Here is a tiny trained network, its code and every weight. The questions are about switching its units off for an input and a class, where a switched-off unit gives its printed mean instead of its output.

import numpy as np


def w(rows, s, z=0):
    codes = np.array(rows[::2]) - 128.0
    scale = np.full(codes.shape[1], s)
    scale[-1] = z or s
    return codes * scale


def f(y):
    return y / 2 * (1 + np.tanh(0.7978845608 * (y + 0.044715 * y**3)))


def log_softmax(a):
    a = a - a.max(-1, keepdims=True)
    return a - np.log(np.exp(a).sum(-1, keepdims=True))


def net(x, mask):
    res = np.array(x, float).reshape(1, 2) / 4 @ E
    y = f(res @ A[0][:, :-1].T + A[0][:, -1])
    res = res + np.where(mask, y, B[0][:, -1]) @ B[0][:, :-1]
    return log_softmax(res[-1] @ U[:, :-1].T + U[:, -1])


A, B = {}, {}
E = w([
[114,19,140,159,61,175,254],'x0',
[26,77,59,39,135,58,135],'x1',
],0.013)
A[0] = w([
[117,59,139,151,80,179,212,179],'N1',
[67,101,60,4,145,53,125,186],'N2',
[181,106,179,173,89,177,201,223],'N3',
[92,101,111,104,116,138,158,194],'N4',
[164,81,189,191,92,191,166,195],'N5',
[141,157,120,147,141,116,74,247],'N6',
[95,148,81,34,179,95,68,130],'N7',
[144,151,150,143,125,175,127,108],'N8',
[94,70,73,115,80,85,154,253],'N9',
[49,43,97,108,98,129,156,143],'N10',
[96,97,74,127,123,124,187,106],'N11',
],0.015,0.0054)
B[0] = w([
[198,125,84,220,58,127,144,217],'N1',
[59,128,73,254,243,153,88,251],'N2',
[189,148,136,92,55,79,178,213],'N3',
[127,103,114,102,95,136,157,170],'N4',
[189,157,136,97,54,119,152,211],'N5',
[152,189,121,128,148,99,116,185],'N6',
[145,158,170,69,105,100,119,221],'N7',
[131,98,121,148,133,137,76,157],'N8',
[73,96,155,72,181,155,163,201],'N9',
[71,111,191,55,138,153,177,204],'N10',
[114,134,164,82,133,118,146,173],'N11',
],0.013,0.028)
U = w([
[136,115,59,89,182,99,188,255],'0',
[118,160,115,191,203,115,70,192],'1',
[180,139,95,242,93,112,108,92],'2',
[59,57,137,126,203,150,113,87],'3',
[109,74,119,185,114,129,103,53],'4',
[158,159,174,9,100,96,135,177],'5',
[98,69,148,104,143,139,199,137],'6',
[95,123,124,138,116,157,122,58],'7',
],0.014,0.0063)

Each question gives the input, the list of numbers given to net, and the class t.
The units are the neurons (one row each of A and B). Each row of codes is followed by its name. A weight is (code - 128) times the scale printed after its matrix; where a second scale follows, it is the last column's (A, B and U).
mask holds one flag per neuron, in row order. A switched-off neuron (its flag False) gives its mean, the last column of its row in B, instead of its output. The means were averaged over made-up inputs and are rounded, as every weight is.
A unit's drop is (log p(t) with every unit on - log p(t) with that unit switched off) / (log p(t) with every unit on - log p(t) with every unit switched off).
The circuit of an input: a set's keep is (log p(t) with only the set's units on - log p(t) with every unit switched off) / (log p(t) with every unit on - log p(t) with every unit switched off). Starting from all 11 units, units are removed one at a time, each time the one whose removal leaves the highest keep (on an exact tie, the one counted first), for as long as the keep stays at least 0.8.
units of the circuit, in order: the units of the circuit, biggest drop first
top k neurons: the k neurons with the biggest drops, biggest first
drop when u is switched off: that unit's drop, to one decimal
input [-5,-6], class 1: top 4 neurons	(N1 N3 N5 N7)
input [4,1], class 5: units of the circuit, in order	(N2)
input [8,2], class 5: top 2 neurons	(N2 N3)
input [7,-3], class 5: top 2 neurons	(N2 N3)
input [3,-2], class 2: top 3 neurons	(N7 N1 N10)
input [4,-3], class 2: top 4 neurons	(N1 N7 N10 N9)
input [8,-3], class 5: top 3 neurons	(N2 N3 N5)
input [4,-2], class 5: top 2 neurons	(N2 N3)
input [-1,-1], class 1: top 4 neurons	(N3 N1 N7 N5)
input [-1,-6], class 5: top 2 neurons	(N2 N1)
input [-5,-5], class 1: top 2 neurons	(N1 N3)
input [7,-4], class 2: top 3 neurons	(N1 N7 N9)
input [5,-4], class 2: top 3 neurons	(N1 N7 N10)
input [8,-5], class 2: units of the circuit, in order	(N1)
input [2,-2], class 2: top 2 neurons	(N10 N7)
input [-2,-2], class 1: top 2 neurons	(N1 N3)
input [4,0], class 5: drop when N2 is switched off	2.7
input [-1,-5], class 5: drop when N1 is switched off	4.4
input [8,-1], class 5: drop when N2 is switched off	0.1
input [-8,5], class 1: drop when N2 is switched off	0.5
input [-7,8], class 1: units of the circuit, in order	(N2)
